Each row comes from the steps of one path. Every step used is in the known rows, and no mark comes twice. Write the path behind each row, first mark first.
Each row is shifted at random along 5 fixed directions that mean nothing.
Known rows
nives fevi peka fatir mesaz tusun: [ 0.56 -1.54 -0.21  0.29  1.75 -1.24 -1.92 -0.75 -0.46 -0.28  0.96  0.73
  2.15  1.32  1.52 -0.32 -1.63 -0.22 -1.61  1.14 -0.63 -2.04  2.00  0.35
  0.63 -1.06 -1.58  1.52 -1.10 -1.75 -0.24  0.44 -0.75  0.38  0.28 -0.16
  0.25  0.48 -1.77  0.80  1.24]
nives tusun zovo mesaz dagigi fatir: [-0.55  1.40 -1.71  1.01 -0.77  0.74  0.40  1.31  0.68  0.30 -0.48 -1.11
 -1.21  0.88  0.40  0.96 -0.17  0.07 -1.18  0.21  1.81  0.62 -1.37 -0.38
  0.06  0.44  0.81 -1.04  1.74  0.10 -0.08  0.12  0.28  0.14  0.23 -0.28
  0.34 -0.27  0.79 -0.40 -1.15]
tusun mesaz nives fevi peka: [ 0.04 -1.21  0.79 -0.25  1.29  0.27 -0.29  0.04 -1.23 -0.80  0.41  0.56
  0.88 -0.62 -1.87 -1.42  0.21 -0.36  0.17 -1.49 -0.95  0.84  2.49 -0.28
 -0.06  0.07 -0.01  1.18 -2.11  0.40  0.33  1.39 -0.30 -0.71  0.19 -1.05
  0.80  0.75 -0.94  0.88  0.05]
dagigi mesaz nives tusun: [-1.29 -1.23  0.73  0.82  1.10  0.31 -1.00  0.04 -1.96 -1.57 -0.28 -0.22
  1.02 -0.68 -0.59  0.97  1.79 -0.86 -0.04  0.39 -0.60 -0.98  0.97 -1.02
  0.98 -1.27 -1.61  0.83  0.27  0.00  1.00  0.77  0.03 -0.32  1.25 -0.42
 -0.12  1.67 -1.41  1.24  0.32]
tusun nives mesaz dagigi: [-0.78 -1.55 -0.94  0.72  3.32  0.62 -1.99  0.94 -2.12 -2.76  0.24  0.28
  2.36  2.38  1.06  1.72 -0.36 -0.39 -2.19  0.92 -0.60 -1.14  2.71 -0.51
  0.95  0.36 -4.18  2.96  0.23 -0.71  0.33  1.46  0.75 -0.96 -1.36 -0.17
 -0.51  2.07 -2.22  2.25 -0.52]
peka nives fevi mesaz dagigi fatir: [-0.52 -0.07  1.03  0.72 -3.46  2.43  1.16  0.97 -1.93 -0.02 -0.13 -1.94
 -0.75 -1.46 -3.44 -0.76  4.41 -0.92  0.67 -2.71  0.38 -0.14 -1.17 -0.23
 -1.02 -1.33  0.85  0.01 -1.02  0.49  1.11  1.07 -2.15  0.36  1.60 -1.47
 -0.39 -0.09 -1.85  1.33 -1.07]
zovo dagigi fatir mesaz tusun fevi peka nives: [-0.38 -0.08 -0.69 -1.08  1.63 -0.64  0.61  0.14  0.82  0.04 -0.22 -1.06
  0.36  0.24  0.25 -0.40 -0.85 -0.69 -0.82  0.87  0.16  0.85  1.84  0.99
  0.97  1.15  0.01  0.78  0.09  0.38 -0.56 -0.96  0.59 -0.46 -1.82  0.12
  0.20 -0.03  0.36  0.54  0.12]
peka nives mesaz tusun: [-0.41 -1.37  1.52 -0.76 -1.40 -0.09 -0.64 -1.17 -0.01  0.14  0.08  0.65
  0.25 -0.50 -0.30  0.37  0.82  0.10  0.38  0.04 -1.48 -2.38 -0.32  0.40
  0.50 -1.02 -1.61  0.94 -1.91 -0.22  0.89  0.73 -0.84  0.85  0.43 -0.87
 -0.63  1.31 -1.24  0.97  0.94]
fevi nives tusun zovo: [-1.16 -0.47  0.03 -0.60  2.47  0.62 -2.54  1.21  0.22 -1.61 -0.14  1.15
  1.69 -0.82  1.41  1.26 -0.58 -1.37  0.76  0.30 -0.35  0.23  0.80 -0.65
  1.10  1.11 -1.01  0.98 -1.08  0.90  0.58 -0.67  2.56 -0.85 -0.67  0.69
  0.57  1.06  0.35  1.47 -0.32]
zovo fatir dagigi mesaz tusun fevi peka: [-0.13 -0.71  0.94  0.10  0.21 -0.27 -0.35 -1.02 -1.06  0.14  0.45 -0.04
  0.50 -0.30 -0.80 -1.37 -0.20 -0.09  0.15 -0.63  0.84  1.03  2.19 -0.41
 -0.63 -0.30  0.57  0.30 -0.37  0.20 -0.52  1.80 -0.95 -0.16  0.75 -0.59
  0.33  0.18 -0.87 -0.69  1.29]
fatir dagigi mesaz tusun fevi: [-1.09  0.62  0.32  0.33  1.43 -1.50  0.60 -1.92  0.73  0.66 -0.66  0.19
 -0.04  0.53  1.01  1.18 -1.60  0.43  1.55  0.88  0.79  0.54 -0.30 -0.03
  0.04  0.93  0.24 -0.23  1.77  0.59 -0.58  0.14  0.80  0.20 -0.43  0.63
 -0.15 -0.20  2.26 -1.50  0.80]
dagigi mesaz tusun zovo peka: [-2.07  1.64 -1.40  1.61  1.55  0.30  0.12  4.61 -2.53 -3.50 -1.53 -3.33
  1.84  0.30  0.38 -0.74  0.61 -2.06 -1.72  0.67  1.21  3.66  2.17 -2.08
 -2.13  0.79  1.54 -0.92  4.01  1.07  0.47 -2.30  0.12 -2.06  0.51  3.13
  1.85  0.75 -0.71 -0.37 -3.14]
dagigi fatir mesaz tusun zovo peka nives: [ 0.77  0.58 -0.64 -0.68  1.06 -2.08 -1.36 -1.16  0.89  0.18  0.87  1.43
 -0.20 -0.56  3.44  0.35 -0.10 -1.31 -0.84  2.79  0.86 -0.19  0.79  0.27
  1.74  0.55 -1.68  0.04  0.31  1.04  0.59 -1.40  2.78  0.18 -1.95 -0.06
 -0.08  0.64  1.15  1.65  1.80]
zovo peka fatir dagigi: [-0.15  1.81  0.44 -0.82 -2.28  0.27  2.59  0.86 -1.31  0.49  0.03 -1.39
 -2.74 -2.16 -0.32 -1.74  2.28 -1.14  1.48 -0.04 -0.35  0.87 -3.62 -0.30
 -1.87 -0.64  1.67 -2.58  0.65  0.15 -0.18 -2.06 -0.69 -0.27  1.31  0.68
 -1.48 -0.91  0.60 -0.68 -0.10]
zovo dagigi fatir mesaz tusun nives: [-1.09 -0.86  0.08  1.56  0.63 -0.13 -0.85  2.07 -2.12 -1.94 -0.92 -2.56
  1.65  1.94  0.32 -0.48  0.25 -0.33 -1.28  0.19  0.32 -0.18  2.69 -1.00
 -0.48 -0.20  0.46  1.51  1.59 -0.64 -0.12  0.01 -0.56 -0.88  0.08  1.25
  0.45 -0.17 -1.69  0.51 -1.02]
zovo dagigi fatir mesaz tusun fevi: [ 0.19 -0.82  0.90  0.86 -1.04 -2.94  0.89 -3.11  1.64  2.42  0.57  1.06
 -0.26  1.32 -0.23 -0.16 -2.21  2.24  0.02  0.45  1.58 -0.61  0.46  0.72
 -0.48  0.08  1.49  0.96  0.49 -0.49 -1.83  1.71 -0.53  0.79  0.32 -0.27
 -0.52 -1.01  1.15 -2.41  1.44]
zovo fatir dagigi mesaz tusun: [-1.13  1.35 -0.01  0.48 -1.95  0.61  1.26 -0.38 -0.89  0.50 -1.26 -2.08
 -1.86 -0.40 -0.36 -0.03  1.30  0.18  0.98  0.48 -0.19  0.41 -2.71 -0.95
 -0.67 -1.13  0.47 -2.54  1.97 -0.46  0.25 -0.06 -1.00  0.81  1.48  0.40
 -0.43  0.31  0.75 -1.99  0.53]
nives peka fatir mesaz tusun: [ 0.22 -0.85 -1.01  0.63  1.32 -1.50 -0.63 -0.70 -0.26  0.32  0.40  0.21
  0.87  1.97  1.47 -0.15 -2.07  0.50 -1.87  1.58  0.07 -1.08  0.45  0.48
  0.33 -1.01 -0.87  0.49  0.32 -1.85 -0.87 -0.06 -0.34  0.14  0.85  0.28
 -0.33  0.58 -0.68 -0.27  0.76]
fatir dagigi mesaz tusun zovo peka: [ 1.15  0.78  0.43 -0.07 -0.62 -2.63 -2.49 -3.23  1.32  1.26  1.86  3.73
 -0.94 -0.82  3.85  0.37 -0.34 -0.04  0.39  2.89  1.03 -0.69 -0.09 -0.98
  0.54 -0.50 -2.00 -0.94 -0.04  0.70  0.59  0.75  2.41  1.50 -0.07 -0.65
 -0.09  0.69  1.75 -0.21  3.37]
zovo fatir dagigi mesaz nives fevi: [ 0.25  0.66 -0.38 -0.09  0.75 -0.01  1.65  0.44  1.64 -0.56 -1.19 -0.40
  0.09  0.01 -0.70  1.02 -0.31  0.31  0.63 -0.76 -1.56 -0.56 -0.77  0.26
 -0.27  0.95  0.24 -0.72  0.48  0.13  0.51 -1.50 -0.68 -0.20 -1.08  0.77
  1.37 -0.67  1.24 -0.42 -2.02]
nives tusun zovo dagigi mesaz: [ 0.23  1.06 -0.74  0.57 -0.28  0.26  0.99 -0.89  2.00  1.09  0.20  0.27
 -1.11  0.46 -0.06  1.38 -0.79  1.38 -0.27  1.71  0.98  0.75 -0.89 -0.11
  0.31  0.48  0.47 -1.28  1.39  0.14 -1.22  0.34  0.85  0.48  0.08  0.62
 -0.42 -0.10  1.70 -2.40 -0.20]
fevi peka nives tusun zovo mesaz: [ 0.85 -1.46 -0.22  0.40  0.39 -1.44 -0.73  0.33 -0.83 -0.46  1.22  0.47
  1.01  0.27  0.48 -0.75 -0.93  0.54 -2.23  1.35  0.68  0.92  2.21  0.14
  0.37  0.66 -0.10  0.92 -0.54 -0.65 -0.99  1.07  0.24 -0.63 -0.14  0.28
  0.21  0.47 -1.72 -0.98  0.22]
fatir dagigi mesaz tusun nives: [-1.25 -0.64  0.78  1.42  0.85 -0.06 -1.08  0.12 -3.51 -1.66 -0.72 -1.57
  0.73  0.66  0.61 -0.02  1.50 -0.69  0.48  0.48  0.37  0.26  1.62 -1.59
  0.28 -0.93 -0.96  0.83  1.54  0.15  0.58  0.90  0.53 -0.46  0.64  0.26
 -0.67  1.05 -1.03  0.73  0.78]
tusun dagigi fatir mesaz nives fevi peka: [-0.03  0.01  1.14 -0.29 -1.37  1.03  1.20 -0.09 -0.95  0.57 -0.23  0.08
 -1.09 -1.89 -3.05 -1.90  1.61 -0.01  1.29 -2.76 -0.92  1.55 -0.65 -0.33
 -0.67 -0.49  1.63 -0.83 -1.85  0.77  0.47  1.20 -0.76 -0.18  0.64 -1.31
  0.40 -0.40  0.20 -0.11  0.08]
fevi mesaz nives peka fatir dagigi: [ 0.91 -0.36  1.36 -0.50 -2.47 -0.61  1.35 -2.91 -3.10  1.99  1.48  1.58
 -2.89 -2.10 -0.90 -1.51  3.23  0.24  1.94 -0.33 -0.19 -0.19 -3.94 -0.14
 -0.17 -2.58 -1.42 -1.34 -1.78 -0.65 -0.26  1.41 -0.01  0.77  2.73 -2.12
 -3.04  0.65 -0.43 -0.09  3.00]
nives fevi peka fatir mesaz: [ 2.10 -0.05  0.12 -0.50  0.89 -0.21  0.14 -1.01 -0.95  0.63  1.60  1.23
 -0.29 -0.92  0.78 -1.40  0.22 -0.83 -0.46  0.47 -0.39 -0.13 -0.89  0.60
  0.43 -0.44 -0.03 -0.74 -1.63 -0.58 -0.64 -0.05  0.48 -0.44  0.00 -0.26
 -1.05 -0.62 -0.25  0.69  1.69]
zovo mesaz nives peka fatir: [ 2.10 -0.60 -0.02 -0.76  1.34 -0.40 -2.18  0.27  0.16 -0.72  1.95  2.43
  1.15  0.02  2.55  0.45  0.24 -1.44 -0.81  1.44 -0.52 -2.17  1.43  0.80
  0.79  0.09 -1.97  0.51 -1.41 -0.18  1.13 -0.83 -0.04 -0.25  0.24 -0.51
  0.58 -0.07 -1.59  3.54  0.31]
zovo dagigi mesaz tusun nives peka: [-0.40  0.37  0.50 -0.65 -1.77  0.52  1.03 -0.38  2.07  0.92 -0.59  0.98
 -1.30  0.28  0.04  0.34 -0.31  0.98  0.87 -0.45 -0.76  0.10 -1.18  0.04
 -0.99 -0.22  0.55 -1.63 -0.46  0.56  0.71 -0.40 -0.47  0.37  0.94  0.02
  0.37 -0.02  1.54 -0.28 -0.82]
nives tusun dagigi fatir: [-0.63  0.62  0.47  0.63 -1.79  1.59  0.47  1.29  2.86  1.02 -0.41  0.02
 -1.02 -0.12 -0.88  0.94 -1.06  0.42  0.63 -1.48  1.64 -0.78 -0.61  0.76
 -0.34  0.70  3.43 -0.02 -0.26  1.21 -0.28 -0.71 -0.29  0.08  0.06  0.01
  0.81 -1.70  1.12 -0.18 -2.03]
zovo tusun nives peka fatir mesaz dagigi: [-0.01  1.73 -4.06 -0.88  5.61 -1.33 -1.02 -0.94 -0.71 -0.54  0.56  1.60
 -0.48  2.50  5.71  2.26 -2.59 -0.94 -1.80  4.14  0.27  1.09 -1.40 -0.46
  2.79  1.23 -5.04 -0.84  2.73 -1.14  0.08 -0.39  4.32 -0.39 -2.07  0.06
 -1.36  1.85  2.31  0.84  2.48]
peka nives tusun mesaz: [-1.11  0.27  0.09 -0.64  1.20  0.08  1.40  0.21 -1.27 -0.23 -0.56  0.11
 -0.75 -0.98  0.05  0.39 -0.39  0.08  0.76  0.27  0.60  1.99 -1.17 -0.24
  1.09  1.13  0.63 -0.18  0.47  1.33  0.01 -0.51  2.73 -1.08 -0.56  0.42
 -1.19  1.14  1.40 -0.69  0.41]
nives fevi peka fatir: [ 1.22  1.44  0.29 -2.74  1.04  1.41 -0.27  0.53  1.40  0.18  1.27  1.59
 -0.27 -2.24  1.34 -0.14  0.39 -2.43  1.75 -0.39 -0.96 -0.24 -0.88  0.62
  0.45  1.10  0.51 -1.31 -2.11  1.27  1.63 -1.79  0.64 -0.21 -0.15 -0.63
  0.36 -0.67  0.79  2.70  0.44]
zovo fatir dagigi mesaz tusun nives: [-0.17 -0.05  0.35  0.82 -0.66 -0.54 -0.07 -0.29 -0.70 -0.25 -0.86 -1.38
 -0.25  1.11  0.40  0.04  0.09  0.79  0.33  0.11  0.61 -0.01  0.58 -0.76
 -0.13 -0.17  0.67  0.07  1.84 -0.17  0.08  0.34  0.07  0.04  0.24  0.49
 -0.19 -0.08  0.13 -0.86  0.33]
fevi nives tusun mesaz dagigi: [-1.11 -1.38  0.50  0.19 -1.15  0.88 -0.34  0.20 -1.77 -0.67 -0.15 -0.35
  0.24  0.04 -2.13 -0.16  1.23  0.98  0.01 -0.94 -1.10 -0.09  0.11 -0.54
 -0.31 -0.40 -1.10  1.55 -0.54 -0.68  0.36  1.96 -0.48  0.13  0.17 -0.66
 -0.89  1.11 -1.37 -0.24  0.06]
fatir dagigi mesaz tusun zovo: [-0.23 -1.60  2.35  1.77 -2.28  0.70 -2.95  1.12 -0.67 -1.01  0.13 -0.05
  1.70 -0.61 -1.03 -0.49  1.59 -0.05  0.59 -0.77 -0.90 -1.72  1.44 -0.35
 -1.47 -1.15  0.40  1.26 -1.62 -0.15  0.07  0.42 -1.88  0.26  0.64  0.79
  0.95 -0.63 -2.44  0.78 -1.05]

Which path is each row?
[ 0.10 -0.95 -0.21  0.32  0.78 -0.12  0.98  0.21  0.32  0.21 -0.28 -0.64
  0.82  0.98 -1.90 -1.55 -1.82  0.71 -0.98 -2.05  0.52  1.12  2.26  0.20
 -0.56 -0.17  1.98  1.00 -1.10 -0.14 -0.84  0.80 -0.89 -0.58  0.46 -0.51
  0.74 -0.02 -0.34 -0.68 -0.89] : dagigi fatir mesaz tusun nives fevi peka
[-0.55 -1.44  1.51  1.78 -1.51  1.53 -0.84 -0.03 -5.02 -1.00  0.92 -0.25
  0.49 -1.13 -1.92 -0.82  4.28 -1.61 -0.85 -1.60  2.05 -0.20  1.51 -1.16
  0.14 -2.42 -1.53  1.53 -1.03  1.23  0.81  3.23 -1.04 -0.39  1.64 -2.51
 -1.35  1.57 -3.68  3.08  1.01] : tusun fevi peka nives mesaz dagigi fatir
[-1.16  0.47 -1.32  0.49  3.47 -1.04  1.53  0.96 -1.90 -1.78 -1.06 -0.88
  1.93  1.11  1.16  0.75 -1.38 -0.65 -0.55 -0.07  0.92  1.71  1.31 -1.12
  0.14  0.30 -0.49  0.41  2.26  0.68  0.53 -1.30  1.03 -1.17 -0.18  1.02
  0.18  1.19  0.34 -0.03 -1.16] : zovo peka fatir dagigi mesaz tusun nives fevi
[ 0.04 -1.49 -0.44  0.27  1.18 -0.40 -1.59  0.56  1.78 -0.09 -0.04  1.02
  1.97  2.20  0.41  0.71 -3.52  1.71 -0.92  0.13 -0.66 -1.25  2.02  1.32
  0.25  0.92 -0.01  2.32 -0.58 -1.28 -0.99 -0.25 -0.22  0.10 -1.52  1.03
  0.95 -0.88 -0.49 -0.74 -1.09] : fevi nives peka fatir mesaz tusun dagigi
[ 0.61  1.03 -1.23  0.38  1.48  1.04  1.53  0.91  1.28 -0.41 -1.16 -1.65
  0.18  0.77 -0.26  0.89 -1.02  0.12  0.18  0.01  0.24  0.49 -0.70  0.81
 -0.44  0.74  0.84 -0.89  1.54 -0.08 -1.31 -2.07 -0.38 -0.45 -0.66  1.82
  0.17 -1.06  1.06 -1.14 -2.35] : tusun fevi nives peka fatir dagigi mesaz
[ 0.84 -1.65  1.25 -0.29 -0.65 -0.14 -0.42  0.35  0.22  0.01  0.75  0.12
  1.16  0.11 -0.79 -1.04 -0.58  0.28 -0.11 -1.05 -0.81 -2.36  0.95  1.16
 -1.23 -0.82  0.21  1.75 -2.23 -1.20 -1.21 -0.36 -2.46  0.12  0.34  0.13
 -0.28 -1.06 -2.39  0.33 -0.63] : nives mesaz tusun fevi peka fatir dagigi
[-0.32  0.26 -1.21 -0.32 -0.14  0.50  0.03  0.56 -1.44 -0.46 -0.13 -0.53
 -0.52 -0.09  0.11 -0.29  1.01  0.00 -1.45  0.47 -0.93  1.05 -1.45 -0.46
  0.14 -0.06 -1.63 -0.85  0.75 -0.97  0.21  0.38  0.38 -0.38 -0.98 -0.02
 -0.64  0.61 -0.48 -0.18  0.73] : fevi peka nives tusun zovo fatir mesaz dagigi
[ 0.56 -0.14  0.84 -0.15 -0.78 -0.55  0.71 -0.06  1.63  0.24 -0.37  0.97
 -0.07 -0.58 -0.68  0.20 -0.07  0.35  1.05 -1.34 -1.80 -1.36 -0.88  0.55
 -0.26  0.48  0.56  0.05 -1.23  0.05  0.61 -0.58 -0.87  0.27 -1.01  0.18
  1.16 -1.25  0.77  0.04 -0.96] : zovo tusun dagigi fatir mesaz nives fevi
[-0.28  1.30 -0.42 -0.65 -0.39  1.84 -1.25  0.46  1.52  0.31 -0.12  0.58
 -1.11 -0.66  1.31  1.37  0.70 -1.08  0.63 -0.14  0.50 -0.88 -1.14 -0.06
  1.25  0.56 -0.63 -0.59 -0.54  1.25  1.44 -0.21  1.34  0.72 -1.15 -1.24
  0.46 -0.19  1.25  2.07  0.26] : fevi peka nives tusun mesaz dagigi fatir
[-0.03 -0.34 -1.32 -0.74  1.67 -0.47 -2.14  1.22  1.95 -0.74  0.69  1.07
  1.94  1.77  2.43  1.10 -2.13  0.20 -1.62  2.37 -0.86 -1.13  1.81  0.08
  0.39  1.08 -2.12  1.00 -0.37 -1.24 -0.54 -0.76  0.56  0.25 -1.15  1.23
  1.09 -0.09 -0.48  0.21 -0.59] : fevi nives peka fatir mesaz tusun zovo dagigi
[ 1.61  0.83  0.55 -1.76 -3.57  0.81 -0.04  1.74  4.58  0.76 -0.48  0.09
 -0.55 -0.73 -0.38 -0.24 -0.89  1.03  0.16 -1.52 -0.79 -0.78 -1.14  1.15
 -1.41  1.97  3.13 -1.37 -0.91  0.37  0.45 -1.93 -1.35  0.15 -1.18  1.20
  2.18 -2.07  0.45 -0.89 -1.87] : fevi peka nives mesaz tusun zovo fatir
[ 0.72 -2.10 -1.65  0.96  2.48 -1.76 -1.22 -0.94 -2.32 -0.78  1.38  0.68
  1.97  2.65  0.97 -0.18 -1.29  0.46 -3.15  1.56  0.43 -0.52  2.50  0.28
  0.68 -0.81 -3.48  2.69  0.50 -2.32 -1.31  1.96 -0.23 -0.38 -0.28 -0.34
 -1.26  1.38 -2.51  0.44  1.25] : zovo tusun fevi nives peka fatir mesaz dagigi
[ 0.36  0.56 -0.51  1.09  0.09 -0.09  2.70 -1.25 -1.14  1.15 -0.26 -1.18
 -1.22 -0.06 -1.68 -0.31 -0.15  1.08  0.09 -0.21  1.97  1.86 -1.50  0.06
 -0.25 -0.99  1.46 -1.11  1.79 -0.05 -1.96  0.37 -0.15 -0.20  1.38  0.12
 -1.79  0.01  0.62 -2.63  0.17] : nives tusun fevi peka fatir dagigi mesaz
[-0.45  1.72 -0.18  0.38  0.17  0.80  1.18  1.29 -1.68 -1.04 -1.98 -2.81
 -1.20 -1.00 -1.77 -0.18  2.81 -0.64  1.85 -0.69 -1.26  1.67 -1.96 -0.75
 -0.41  0.40  0.63 -1.78  2.54  0.36  0.49 -1.10 -0.12 -0.51 -0.09  0.82
  0.34 -0.78  1.06 -0.27 -1.04] : tusun fevi peka fatir dagigi mesaz nives
[ 0.10 -1.22 -0.74  0.91  0.14 -0.34 -0.63 -0.25  1.34  0.04 -0.64 -1.13
  1.39  2.24 -0.38  0.48 -1.87  1.32 -1.13  0.40 -0.33 -2.00  1.40  0.73
 -0.24 -1.17 -0.53  1.20  0.27 -1.89 -0.99 -0.18 -2.05  0.98  0.76  0.55
  0.53  0.20 -1.14 -1.05 -1.10] : fevi nives peka fatir dagigi mesaz tusun
[-1.37  1.39  0.71  0.10 -2.43  2.68  0.80  2.08 -0.26  0.16 -1.36 -1.41
 -1.37 -1.46 -1.64  0.02  1.68 -0.74  1.41 -2.31  0.91  0.95 -1.79 -0.25
 -0.36  0.13  2.44 -1.20  0.07  1.90  0.98 -0.48 -0.28 -0.04  0.22 -0.35
  0.49 -0.81  0.45  0.55 -1.42] : fevi peka nives mesaz tusun dagigi fatir
[ 0.71 -1.95 -0.31  0.87  2.46 -0.90 -1.65 -0.49 -0.96 -0.63  1.29  1.39
  2.08  1.05 -0.46 -0.89 -1.13  0.09 -2.09 -0.13  0.43 -0.06  4.18 -0.24
  0.76 -0.55 -1.46  2.36 -1.90 -0.53 -0.80  2.13  0.02 -0.45 -0.08 -1.29
  0.88  0.85 -1.86  0.98  0.55] : tusun zovo dagigi fatir mesaz nives fevi peka
[ 1.82  0.89 -0.22 -1.88  1.10  0.19 -0.70 -0.08  1.41  0.42  1.20  1.84
  0.20 -1.02  1.18  0.25 -0.62 -0.96  1.02 -0.14 -0.27 -0.16  0.11  0.69
  1.01  0.96 -0.01 -0.30 -0.93  0.61  1.00 -0.81  0.58  0.25 -0.51 -0.58
  0.51 -0.64  0.38  1.34  0.76] : zovo tusun dagigi mesaz nives fevi peka fatir
[ 1.53  0.19  0.14  0.48 -1.81  0.57  0.64  0.32  2.07  0.45 -0.36 -0.93
  0.01 -0.33 -1.31  0.00  0.09  1.02  0.20 -0.63 -0.01 -0.92 -0.77  0.73
 -1.04 -0.45  1.65 -0.42  0.19 -0.44 -1.09 -1.35 -1.46  0.62  0.11  1.25
  0.13 -1.49 -0.09 -1.65 -1.73] : fevi nives tusun zovo peka fatir dagigi mesaz
[-0.25  1.68 -1.68 -1.04  2.17  0.59 -1.53 -0.21  2.38 -0.19  0.17  0.99
  0.30  0.34  3.26  2.86 -0.33 -1.66  0.12  1.20  1.10 -0.96 -0.33  0.03
  1.88  1.50 -2.37 -0.04  0.65  0.89  1.56 -0.79  2.36  0.85 -1.70 -0.71
  0.91  0.26  1.84  2.01  0.45] : zovo peka nives tusun fevi mesaz dagigi fatir
[-1.08 -0.79  2.53 -0.17 -1.51  2.14 -1.70  2.13 -2.06 -1.45 -0.01  0.30
  1.61 -2.01 -0.99 -0.80  2.02 -1.16  1.63 -1.85 -2.35 -0.67  0.49 -0.39
 -1.12 -0.29  0.37  0.48 -2.04  0.44  1.66 -0.08 -1.70 -0.16 -0.39  0.58
  0.98 -1.13 -2.23  1.45 -0.55] : nives fevi peka fatir mesaz tusun dagigi
[-0.55 -1.34 -0.12 -0.38  2.17 -0.73 -0.05 -0.18 -0.81 -0.83  0.33 -0.99
  1.58  0.45 -0.45 -0.48 -0.29 -0.72 -1.28  1.15  0.35  0.79  4.09  0.66
  0.99  0.51 -0.96  2.13  0.00  0.31 -0.56  0.20  0.00 -0.69 -1.19 -0.13
 -0.07  1.03 -1.41  0.91  0.31] : zovo dagigi mesaz tusun fevi peka nives
